Below is a small trained network, with its code and all its weights. Each question gives an input and a class and asks what happens when units are switched off, that is, made to give their printed mean instead of their output.

import numpy as np


def w(rows, s, z=0):
    codes = np.array(rows[::2]) - 128.0
    scale = np.full(codes.shape[1], s)
    scale[-1] = z or s
    return codes * scale


def norm(h):
    return h / np.sqrt((h * h).mean(-1, keepdims=True) + 1e-5)


def f(y):
    return y / 2 * (1 + np.tanh(0.7978845608 * (y + 0.044715 * y**3)))


def log_softmax(a):
    a = a - a.max(-1, keepdims=True)
    return a - np.log(np.exp(a).sum(-1, keepdims=True))


def net(x, mask):
    res = np.array(x, float).reshape(1, 6) / 4 @ E
    u = 0
    for l in range(3):
        y = f(norm(res) @ A[l][:, :-1].T + A[l][:, -1])
        res = res + np.where(mask[u : u + 6], y, B[l][:, -1]) @ B[l][:, :-1]
        u += 6
    return log_softmax(norm(res)[-1] @ U[:, :-1].T + U[:, -1])


A, B = {}, {}
E = w([
[103,50,170,148,211,159,66,96,156,105,79,177],'x0',
[48,93,98,127,123,1,60,204,95,174,199,177],'x1',
[123,137,127,133,131,133,125,126,127,132,130,130],'x2',
[127,133,128,125,126,130,125,131,127,121,126,131],'x3',
[93,91,205,104,132,178,204,194,191,139,189,209],'x4',
[129,136,141,128,130,120,127,128,130,135,122,126],'x5',
],0.0094)
A[0] = w([
[160,129,77,85,189,94,60,68,114,123,76,108,77],'L0N0',
[91,83,162,153,213,90,58,117,143,128,107,187,134],'L0N1',
[121,79,148,152,254,119,110,129,149,88,83,168,2],'L0N2',
[204,176,118,130,75,81,205,175,89,166,180,134,99],'L0N3',
[116,104,174,79,130,173,154,154,197,147,152,208,62],'L0N4',
[102,100,129,120,236,141,107,108,192,53,85,166,75],'L0N5',
],0.0073,0.004)
B[0] = w([
[156,82,242,247,127,149,105,151,111,61,225,143,217],'L0N0',
[74,142,170,78,122,184,83,120,47,178,110,180,253],'L0N1',
[166,70,178,118,18,254,79,25,57,191,142,121,202],'L0N2',
[98,122,189,49,76,211,66,56,98,129,170,158,231],'L0N3',
[254,124,186,253,174,91,134,195,86,80,194,110,235],'L0N4',
[106,150,154,107,11,171,119,126,181,199,137,167,225],'L0N5',
],0.0084,0.0061)
A[1] = w([
[145,135,141,155,108,180,215,109,227,132,2,103,137],'L1N0',
[201,147,213,175,166,198,189,80,237,93,98,112,199],'L1N1',
[107,110,140,173,102,58,78,164,101,129,159,127,170],'L1N2',
[139,198,82,74,31,86,215,167,143,144,136,106,6],'L1N3',
[83,121,137,167,60,99,126,163,140,164,76,141,33],'L1N4',
[30,111,134,75,158,17,83,224,122,152,129,221,99],'L1N5',
],0.0063,0.002)
B[1] = w([
[86,119,37,79,196,83,121,110,120,133,120,132,177],'L1N0',
[76,125,63,66,151,81,122,151,155,122,92,107,255],'L1N1',
[110,121,110,127,171,135,169,140,153,86,70,89,200],'L1N2',
[156,32,168,154,80,178,70,146,127,247,179,114,146],'L1N3',
[138,113,131,95,136,122,150,131,112,127,126,128,123],'L1N4',
[147,126,45,89,169,151,183,75,134,134,37,126,207],'L1N5',
],0.011,0.0074)
A[2] = w([
[117,134,150,182,139,131,127,145,64,131,128,156,148],'L2N0',
[128,192,134,94,75,117,119,124,124,138,202,103,65],'L2N1',
[148,121,165,162,163,127,186,177,183,107,159,159,49],'L2N2',
[96,140,85,94,154,97,128,98,152,111,103,158,3],'L2N3',
[150,159,133,247,116,72,85,116,120,72,101,93,36],'L2N4',
[101,138,137,114,127,98,122,145,82,148,115,192,171],'L2N5',
],0.013,0.0026)
B[2] = w([
[142,200,81,161,124,125,193,159,159,163,180,95,224],'L2N0',
[96,76,208,187,128,213,61,90,115,140,78,254,243],'L2N1',
[200,143,153,249,136,24,170,140,85,115,173,15,219],'L2N2',
[71,162,146,19,123,56,189,175,106,152,121,152,241],'L2N3',
[222,107,212,230,171,50,174,250,192,122,219,101,253],'L2N4',
[138,171,83,86,115,65,127,96,206,25,95,84,212],'L2N5',
],0.009,0.0056)
U = w([
[102,91,186,136,54,201,43,53,93,177,151,203,139],'0',
[204,136,169,232,155,63,161,203,126,92,200,68,228],'1',
[66,174,20,8,157,85,151,79,139,101,97,98,3],'2',
],0.013,0.00056)

Each question gives the input, the list of numbers given to net, and the class t.
The units are the neurons (one row each of A and B). Each row of codes is followed by its name. A weight is (code - 128) times the scale printed after its matrix; where a second scale follows, it is the last column's (A, B and U).
mask holds one flag per neuron, layer by layer. A switched-off neuron (its flag False) gives its mean, the last column of its row in B, instead of its output. The means were averaged over made-up inputs and are rounded, as every weight is.
A unit's drop is (log p(t) with every unit on - log p(t) with that unit switched off) / (log p(t) with every unit on - log p(t) with every unit switched off).
top k neurons: the k neurons with the biggest drops, biggest first
top k neurons in layer l: the k neurons of layer l with the biggest drops, biggest first
drop when u is switched off: that unit's drop, to one decimal
input [7,-4,-6,-8,-8,5], class 1: top neuron in layer 0 -> L0N0
input [-3,3,7,-1,-3,7], class 0: top 3 neurons -> L0N3, L0N4, L1N1
input [-3,-7,-3,3,6,-7], class 2: top 4 neurons -> L1N1, L0N0, L1N0, L2N4
input [5,-5,6,-1,-6,-7], class 1: top 2 neurons in layer 0 -> L0N0, L0N3
input [7,-8,0,-2,2,-1], class 2: top 2 neurons -> L1N1, L1N0
input [-5,-6,-3,8,5,-5], class 2: top 3 neurons -> L1N1, L0N0, L0N5
input [-6,5,0,-3,-6,4], class 0: top 3 neurons -> L0N3, L0N4, L2N1
input [2,-8,0,-6,-5,8], class 2: top 2 neurons -> L1N1, L0N4
input [-8,8,7,2,3,7], class 0: top 2 neurons -> L0N3, L1N3
input [5,6,-4,-4,7,-8], class 1: top 2 neurons -> L0N4, L1N1
input [5,5,4,-1,7,-6], class 1: drop when L0N4 is switched off -> 8.8
input [-7,-1,4,-1,-6,-4], class 0: drop when L0N4 is switched off -> 0.1
input [2,-5,0,8,3,-8], class 2: drop when L1N1 is switched off -> 0.6
input [-8,-5,-7,-6,1,-1], class 0: drop when L1N0 is switched off -> 0.0
